Each row is followed by its class.
[ 29  31 -27   9  70   5  17 -27 -25  -8  10  16  -3  17 -72  15 -53 -41
 -16 -32   0   6  12   9  23   1 -41  44 -91  20  34 -32  24  48   0 -29] : pegep
[-60 -20   7   5 -12 -20  36 -13  -6 -24 -12  17  18  12  13 -16   0 -22
  -1 -12   3   5  10  38 -41 -20  -3  38 -27  -1   0   9  35 -33 -48 -11] : Suto
[ 83  10  -4  13  71  -6 -10 -51  -5  11  28  18 -28  12 -63  15   1 -28
  -6  10 -49  28   5  20  57  50 -36  -1 -26  41  -4 -30  -2  44   4 -53] : mape
[108  18 -10  -4  58  41  16  17  -3  10  26 -12   3  26  11  42 -24  40
  60  25 -37 -20  30 -57  47  56  -8 -72  25   6  12  -7  -4  23  46  -1] : godab
[ 15 -14  19 -12  22 -30   6  -5  10  -1 -14  23  33  30 -12  -7  15   9
  24 -16  12  29  -9  13   3 -35   0  -2 -26  -7  30 -16  28 -42  -7 -14] : begu
[-21  48 -13  47  74  29  -9  33 -23 -54  13  25 -61  18  19 -44  -5 -35
  28  -4  19  34  22   7 -36 -52 -39 -70  46   4  28  15 -15  77  90  -7] : mape
[ 57   2   2   4  46 -15  36   7  -7  -1  56  21  -3  27 -44  -5  30 -53
  18  15   7  37 -13  27  18  38  24 -26 -26  25  27 -24 -26  36   0 -13] : mape
[-73  -4   8 -30  19 -30  16   2  -8 -13  -7  21  20  26  10  -9   0   2
  18 -14  26  19  12  11 -30 -29  -3   6 -18  -1   5  -1   8 -61 -36   2] : Suto
[-67   0  42  12  -7  11   4  38  27 -35 -27  26  12   1 -27 -16  43  52
 -37 -35  57  53 -17  66 -69 -94  30 -10  53 -54  61  49  16  38 -58 -16] : pegep
[ 63 -12  36  40   0   4  -1 -57  -1  -4  67 -15   6  30   2   4  12   6
 -15  29  -8  -3  25  26 -16  83 -18  -7 -17  12  32 -21 -33  47 -30  -9] : mape
[-32  21  33  -3  -9 -13  17   6  11 -35  43   8 -42   9 -20  29  -8   4
   8  -7  69  -1  17  22  16  -4  -1  -9 -41  -5  20  24  -3  76 -17 -30] : godab
[106   9   7  -2   6  14 -32 -35  32 -15  13  33  48  -2 -57  -6  32  55
  29  -8 -51   8 -35  11  29  79  26  23  40   9 -12  12  53  47 -71 -48] : ropit
[107 -29  -3  34 -92  20  31  18  27  -2   5 -23  27 -54 -11  21  36  46
  51  19 -41 -33   9 -27 -10  57  70  -9  58 -43  46  20  28   6 -18 -11] : bati
[ 14  -9 -43  34  -7   5 -11  -9  -4   5  11  47  37 -20  14  20 -20 -13
  60   0 -34 -24  -8  -3  68  13  48   2  10 -38  58  -2  57  52 -15 -43] : pegep
[ 17   9   0  20 -37 -14  18   0   4  -5  64  34  -1 -14 -33  42   2  -4
  40  -6  22  -8   7  -6  60   4   9  19  -9 -20  -7   5  13  70   9 -30] : pegep
[ 29  -2  46 -14  28 -13   6 -27 -19   8  12   3  -3 -19 -76  -4  13 -24
   8 -33  13  15   8  24  19   3  12 -13 -46   9   2 -54   7  -7 -18 -20] : begu
[  0  20  29 -52 -63  -9   7  17  20  -1  43   3  42 -13  -3  -6   6  -2
  59  -7  -6 -11  -8 -72  76  55  47  17  41  -6 -67  49  12 -53 -40  18] : Rosol
[ -7 -19 -29  40 -13   3 -32 -23  10  -1 -11  -2 -17  30  52  11 -12  21
  -9  12  -3   7  11  11 -39 -20 -24   2 -14  19 -23   3 -10 -10  12 -17] : bati
[ 40   7 -35  30  37  15 -66 -31 -11 -12   7 -14  -3  18 -29 -23 -16  26
 -24  11 -25  12  28  65  -7  14  18 -16 -34  20  25 -36  -3  -8  -8 -16] : mape
[ 40  23  -7 -52  66 -12 -10   8 -21  30 -10  18  26   3  14   7 -22  22
  30  -3  22 -42 -15  40  35 -16  69 -25  -9 -33  39 -19  -2  -2 -19 -44] : pegep
[ 51  14 -13  -8  25  21 -59 -28   4 -25  15 -28  10  18  15 -26 -18  30
 -36   2 -35 -19  15   3 -26  34  -2  -2  16  30 -15   4 -40 -19   7  17] : Rosol
[ 34  18 -32  -9  65  -7  25   1 -24  45 -24   5 -39  51  11  76 -32  60
   7  -9  82   1  29  16 -14 -57   3 -25 -33  -8  16 -16  -9 -54  19 -26] : bati
[ 56  12  33  66  11  32  -8 -37 -13 -31  37  24  -6 -21 -12 -32  10  78
  38 -12 -26 -64  37 -16 -32  62  -3   6  46 -47   4  10  10  48 -81   0] : ropit
[-29   1 -15 -20  14  27 -34  23 -26   3 -20   8 -15 -42  42  79 -23  30
 -29 -45  33 -29 -43  12  23 -26  52 -12  21 -34  39  21 -23  61  51  -6] : bati
[-11  -5 -22  38  32  13 -25 -16   5 -29  13   0  -2  18  29  -5  -7   6
 -13   6   3 -20  15  10 -37 -14  16  28 -27  13  19  -4   8 -25   5 -15] : pegep
[-17  -9 -14   9  23 -15 -27  -2   4 -15 -12   6  16   9 -22 -31 -14  -8
 -11  -5  19  -8 -13  47  -7  23   5  21  -7  23  -2 -16   4  24 -14 -23] : godab
[ 54  29  -5 -22   2 -13  39   6  -4 -20   7 -13  -6  14  -6   0 -10 -10
  42  -9  -3   3   3 -19  12  28  19   5 -66  20 -13 -13  24 -60   5 -24] : sebun
[-18  49  -6  35 -36  44 -13  10 -32 -34  33  -9  50  15   2 -63  -2   4
   8  30  20 -24  13  33 -36  28 -26  -3  79 -43 -10   9  36  43 -29  47] : Suto
[-52   3  46  -2  28  11  27 -10 -11  -9  16 -14 -12 -17  32 -10 -36   6
 -13 -46   0 -61  70   2 -25 -35  20  -4  -8 -19 -79  25 -48 -45  35  -4] : godab
[-19 -26  11   8   5 -24  12   4  27   0 -24  -2  42  21 -10 -33  -2 -13
  16  -9   2  24   9  16 -10 -47  19   2 -26   3   3   3  28 -56 -13 -27] : begu
[-41  26  -6  -2  31  -3 -13 -17 -19  27  19 -11 -20 -22  21 -20  16 -32
   9  37  -5 -27 -16 -11  30   0   5 -27  18 -26 -28 -26 -32  -9   4   3] : Levu
[ 84   4 -23   6  24  15 -52 -43  -1 -24   2  36 -37   4  54  24  15 -29
  20  65 -48 -26 -32   4  67  37   9  38  15  30  27  26  82  17  21 -41] : mape
[-21  -5  -7  -1   0  -9 -38 -37  10  -7  11  12 -12  12  14   9   1  34
 -19  -5 -23   2  16   9 -24  21 -38   6 -28  16 -14  -9 -12   0 -33   1] : Suto
[ 11  -5 -54  60  -4  18 -21  -1   6   7 -11  -9 -18 -28 -34  18 -34  -1
 -32 -17  22   9  -2  39  -9 -10  30 -20 -14  12  32 -20  14  97  22 -58] : fetuf
[108  -6   4  29 -13  -2  45 -11 -44  -3  85  30  27  26 -51  15  10  26
  22 -12  13  19  12  34 -18  16  -5 -56 -29 -31  -2 -77 -35  74   3  11] : sebun
[ 25  -6   9  -3  31  14  14 -59   7   1  29  12   9  12 -16  39   8 -15
  15 -14   2  18  -5 -31  35  25  -2 -16 -29  12  62 -14  13  17  11 -19] : Levu
[ 51 -22  -9  19  -1   5 -16 -37 -11 -22   0  19  17  30  -4 -11   0  18
 -12 -14  -4  25  15  14 -67 -12 -16  -8 -22  22  15 -42   8 -15  17   5] : sebun
[ 40  -7   3   5   5  -6 -48 -42 -11 -22  14  -4 -14  34   9 -24  -4   3
  -3  14   0   6  -9  32  15  14 -22  -6 -30  35 -21 -33  -6 -11 -13 -22] : Rosol
[ 16  10  10  17  28  37  28 -10 -32  47 -58 -31   9 -21  12   8 -46 -11
   0 -13  34 -70  25  -7  26   5  -1 -13  36 -38  11 -14  33 -22  54 -19] : godab
[ 40  19 -17  30  54   9  -8 -13 -22  -4  21  22 -36  46  58  48 -11  48
 -33 -17  40 -12 -27  35   9  -3 -28  13 -12  12 -16  -6  -9  30  40  -9] : fetuf
[101 -10  -4  42 -17  10  31 -49  10  29  74  46  11  21 -22  15   6  10
  -9 -41  27 -18  25  13  -2  -2  30 -28 -48 -16   3 -21 -13  55  13 -15] : fetuf
[-38 -19   4  -3  -5 -28  30   8  14   3  -9   1  37  52  15  16  12  -5
  24  13  29  62  -4  23  -8 -43  17 -16   3  -2  29  14   3 -61 -25 -26] : bati
[-44  16 -54  44  20  21 -17  30   8  31 -55  -3  19   7 -38 -14 -29  17
 -68 -15  31  55 -37   9 -60 -26 -39   3  38  -4 -10 -13  18  74 -15 -10] : fetuf
[ 87  47 -14  40   3   3   9 -29   6 -10  21 -43 -15  21   0 -15  56  28
   0  33 -57  10  12  34   6 110 -41  -9  47   0  75 -14 -37 -31 -12  56] : Levu
[-35 -20  -6  21  16  34  -9  24  -8 -54 -18 -12   1 -36   9   2 -24 -47
   2 -13 -41 -10 -23 -43  83 -75   9  -8  19 -25  16  39  28  -5  85 -31] : Rosol
[ 82  34 -39  74 -28  34   8  14   9 -29  14  -5   3 -16 -25  -8  12  72
 -14  -5  46 -34   2  -4 -74  13   6  12  68 -50   7   7  33  58  39 -19] : sebun
[ 71  18  56 -26  -7  -8  34 -18  -7  28 -57  14 -19   4 -20  -1   0  15
  40 -21  40 -22  -6 -32  41 -13 -52  39 -33 -14 -28  -6  93 -52  -9 -22] : begu
[-31 -21 -19 -11  -5 -20  -4  14  13 -32   3  -5  47  37  19 -12 -23  -5
  -3  -1  17  36 -11  18 -21 -59  25  -1 -10  11 -11  13  -4 -26  18 -27] : Rosol
[ -16    9    0   21  -54   26  -19  -60   19   20  -70   32   11  -28
   53   -5  -30   11  -59  -27  -23  -14   23   46 -114  -49  -19   23
   62  -36   -4   57   36  112   -4  -31] : ropit
[ -6  48 -30 -15  -2  -5  49 -25  25  23 -21 -16  48   9 -15 -19 -16 -39
 -17 -30  53 -16 -18  -7  -7  -7  12  53 -26 -20  13  19  40 -28  34 -23] : Levu
[ 37  -8   0  21  17 -24  47 -32 -13  37  22  12   2  16 -21  53  17 -26
 -21 -45  43   2 -11  23  21  45  -5  -2 -26 -12  86 -28 -58  13  21   8] : bati
[ 48  16 -45 -10  77 -24 -38 -22   1  31 -54 -11  -5  21   4   0 -52 -11
  -3  16  -4 -69  12   4  82   6 -14  64 -28  30  28  15  30 -80  30 -12] : begu
[   2   24   12   46 -106    5  -40  -25   37  -42   43   22   33  -54
    2  -29   49   59    3  -41  -17    3  -15  -12  -57   43   11   -1
   84  -62  -34    7   16   69    0  -27] : sebun
[ -15   14   13   25 -111   18  -42  -25   59  -34   33   26   50    0
   29  -61   39   -2  -12  -29   24  -15  -12  -85  -23  -17  -13   10
   43  -64   27   54   19   -3   34   41] : Rosol
[ 91  15  15  -3 -18  -7  59 -16  27  49  36  18   3  30   1  12  49  -8
  -5 -14  30 -19  26  26 -21  49  45  -4  -3   0  39  12 -40 -25 -20  33] : pegep
[ -39   16  -48    2   64  -13   22   -1  -11   16  -13   18  -32   10
   62    0  -53  -14   36    4   46 -106   15  -72   24  -26   -6   44
  -67  -18  -28   17   32  -70   18  -28] : Suto
[ -20  -21   28   68 -107   13  -15    1   30  -23   38    9  -39  -34
   -8   12   59  -12   12   28  -24   16   -9   23   61   26   12   33
   31    7  -74   44   55   32  -49    5] : begu
[-20   2 -24  26  27  27 -48 -52  24   5  -5 -11 -21 -18  -7  15  15 -33
 -85   3   1  25   0  14 -77   4  27 -19  35  38  14  -4 -17  30  21 -38] : sebun
[  1  47  16   7 -11  14  11   9 -25 -22   4 -11  25 -31 -27 -15 -21  -8
  20  -4  11 -30 -13  11  60  21  16  51  26 -49 -11  25  71  13   1 -33] : mape
[ 15  -4  11  10  12   2 -24 -38  18 -25   1   2  25  27  -6 -20  -6  10
   4 -38   0  -5  16  18   0   5  10   5 -38  20  35  10  -8 -24   5 -11] : ropit
[-24  -7  21  21 -12  -3  36   1  33   2 -20  44 -28   4  17  37   8  19
  -1 -26  19  -9  -6 -37  29 -20 -80  14  38 -33  32  74  20  71   4 -16] : Suto
[ -6  19  -5 -35  87 -30  -9  -2  -7  21  11 -21 -37 -22  60  34 -21   3
   7  50   1 -87  20 -27   6  15  58  22  -9  -3   4  16 -26 -57 -18 -15] : begu
[ 43  -2 -40  51  34  41  24  45  27   9 -32  22 -28  35  23 -11   2 -22
 -11  -6  58  -6  -9  13 -40  -2 -12 -28  75  41   3  42  -4  79  88   8] : godab
[ 25  58 -31  -9  30   5  45   5 -39  17  27  25  12  36   9 -21 -28 -49
  -4 -21  53 -49  12  61  12 -11  36 -15 -64 -48  28 -19  -4  10  18  37] : godab
[-37 -30 -24  15 -28 -24  16  16  11   6 -24   6  36  29  23   2  -7   1
  32   9  33  22   3  23 -13 -65  41  -2  -2 -16  12  15  22 -60  -9 -32] : bati
[ 52   0 -16  23 -33   0 -48 -33  25 -12  25  14   8   7  12  55   9  61
  15  45  17 -13  24  28   7  14  20  39  78  12  10  31  49  26   4 -49] : pegep
[ 23  34 -31  75 -46   9   0  45  34 -37  -4 -38 -20  13   2   4  -4  55
  58   9  12   6  21   8  54   1  -7  -8  -4 -22  23  34  62  -9  21 -24] : begu
[ 21  -9  28 -14 -40 -21  17 -23   2  14  13  18   2   9 -53  42 -10   3
  18  -8  39  14   7  14  52  33 -22  18 -37  11  -8 -18  36  35 -28 -21] : godab
[  7  36  -2 -21  22   4 -62 -41   4 -31   9  20 -12  31  23  24 -13  15
 -43 -11  91  -9 -53  46  17  -3   8  11   3  -1  63  25  24  78  -4 -50] : Rosol
[ 49  -9 -16  25  -3   0 -28 -26  25   2   3   2  16  17   4 -10   7   8
 -16   8 -27  -8  -4   7 -14  35 -17  25 -22  17  32 -14  -4  17  -9  -6] : pegep
[ 77 -23 -18  17 -29  -9 -13  -8  13  47 -19 -35   4  33 -21  10  18  83
 -31   7  88   3  15  91 -56  15   6 -31  38  26  41 -33 -64  13  24  25] : Levu
[103  19  10  19 -20   2  22 -49  42  46 -31  22  73  44  26 -73  51 -17
   1  19 -38   7 -18 -24 -60  44 -61   1  40 -38  58 -18  33 -16 -20   5] : pegep
[ 67  35 -39   8  -9  35 -43 -23   7 -22 -26  34 -14   5 -47 -19  23 -13
 -30 -36  35  35 -31 -21 -36 -43 -27 -31 -41 -13  79 -39  55  30  70   3] : sebun
[ -8  16 -24  34  37  14  30  13  -2  -4 -31  -1 -25  -3 -36  -7 -26 -32
  14  26  30 -50   3 -48  65 -37 -23  49 -30 -30 -10  15  87 -44  16 -35] : godab
[-47 -14   7   1 -18 -16  19   5  14 -19  -4  -7  43  41  40 -14 -21   8
   1 -10  19  23  -1   3 -15 -50   8  -2  -8 -22  -2  28   2 -42 -18 -18] : Rosol
[-46 -26 -11   3  11 -11  24   2  27 -10 -15   0  47  21  16 -26 -12   6
  14 -30  11   2  -4 -11 -17 -26  21  23 -14   5  10  25  -4 -53   7   1] : Levu
